Below are the code and all the weights of a small trained network. Each question names an input and a class and asks about switching units off, where a switched-off unit gives its printed mean instead of its output.

import numpy as np


def w(rows, s, z=0):
    codes = np.array(rows[::2]) - 128.0
    scale = np.full(codes.shape[1], s)
    scale[-1] = z or s
    return codes * scale


def norm(h):
    return h / np.sqrt((h * h).mean(-1, keepdims=True) + 1e-5)


def f(y):
    return y / 2 * (1 + np.tanh(0.7978845608 * (y + 0.044715 * y**3)))


def log_softmax(a):
    a = a - a.max(-1, keepdims=True)
    return a - np.log(np.exp(a).sum(-1, keepdims=True))


def net(x, mask):
    res = np.array(x, float).reshape(1, 2) / 4 @ E
    u = 0
    for l in range(2):
        y = f(norm(res) @ A[l][:, :-1].T + A[l][:, -1])
        res = res + np.where(mask[u : u + 8], y, B[l][:, -1]) @ B[l][:, :-1]
        u += 8
    return log_softmax(norm(res)[-1] @ U[:, :-1].T + U[:, -1])


A, B = {}, {}
E = w([
[79,83,1,176],'x0',
[4,232,169,66],'x1',
],0.0068)
A[0] = w([
[129,39,98,193,171],'L0N1',
[78,86,144,156,155],'L0N2',
[178,88,38,144,63],'L0N3',
[97,132,62,150,247],'L0N4',
[113,164,87,84,217],'L0N5',
[214,57,189,67,81],'L0N6',
[254,86,149,96,114],'L0N7',
[11,127,44,128,106],'L0N8',
],0.0088,0.0012)
B[0] = w([
[102,210,92,98,221],'L0N1',
[160,2,239,65,138],'L0N2',
[240,148,159,200,213],'L0N3',
[154,73,19,114,192],'L0N4',
[195,151,86,97,160],'L0N5',
[112,104,30,21,227],'L0N6',
[52,78,167,52,247],'L0N7',
[143,90,166,98,254],'L0N8',
],0.0071,0.0052)
A[1] = w([
[61,75,126,109,189],'L1N1',
[151,220,209,126,143],'L1N2',
[53,85,61,117,250],'L1N3',
[127,42,138,136,104],'L1N4',
[188,58,119,124,84],'L1N5',
[184,79,198,142,42],'L1N6',
[168,179,247,163,116],'L1N7',
[141,92,127,155,133],'L1N8',
],0.012,0.0027)
B[1] = w([
[158,25,214,84,209],'L1N1',
[98,155,62,171,202],'L1N2',
[175,127,250,85,254],'L1N3',
[24,178,143,60,174],'L1N4',
[80,138,160,165,221],'L1N5',
[117,132,183,115,123],'L1N6',
[2,179,154,221,171],'L1N7',
[142,194,104,178,140],'L1N8',
],0.0085,0.0061)
U = w([
[192,71,221,12,173],'0',
[250,107,45,214,8],'1',
[80,196,117,169,145],'2',
],0.015,0.0014)

Each question gives the input, the list of numbers given to net, and the class t.
The units are the neurons (one row each of A and B). Each row of codes is followed by its name. A weight is (code - 128) times the scale printed after its matrix; where a second scale follows, it is the last column's (A, B and U).
mask holds one flag per neuron, layer by layer. A switched-off neuron (its flag False) gives its mean, the last column of its row in B, instead of its output. The means were averaged over made-up inputs and are rounded, as every weight is.
A unit's drop is (log p(t) with every unit on - log p(t) with that unit switched off) / (log p(t) with every unit on - log p(t) with every unit switched off).
The circuit of an input: a set's keep is (log p(t) with only the set's units on - log p(t) with every unit switched off) / (log p(t) with every unit on - log p(t) with every unit switched off). Starting from the 12 units with the biggest drops (on a tie, the unit counted first), units are removed one at a time, each time the one whose removal leaves the highest keep (on an exact tie, the one counted first), for as long as the keep stays at least 0.8.
units of the circuit, in order: the units of the circuit, biggest drop first
k most important neurons: the k neurons with the biggest drops, biggest first
k most important neurons of layer l: the k neurons of layer l with the biggest drops, biggest first
drop when u is switched off: that unit's drop, to one decimal
input [7,-1], class 1: units of the circuit, in order => [L0N3]
input [-1,7], class 2: 2 most important neurons => [L0N6; L0N7]
input [1,-4], class 1: units of the circuit, in order => [L0N3; L1N3]
input [1,0], class 1: 2 most important neurons of layer 0 => [L0N7; L0N3]
input [1,-6], class 1: 4 most important neurons => [L0N3; L0N8; L0N1; L1N1]
input [1,-3], class 1: 2 most important neurons => [L0N3; L0N1]
input [1,-5], class 1: 3 most important neurons of layer 1 => [L1N1; L1N3; L1N7]
input [0,3], class 2: 2 most important neurons => [L0N6; L0N4]
input [6,-1], class 1: 2 most important neurons => [L0N3; L0N7]
input [-2,7], class 2: drop when L0N6 is switched off => 0.1
input [2,-2], class 1: drop when L0N3 is switched off => 0.8
input [4,-3], class 1: drop when L0N3 is switched off => 0.3
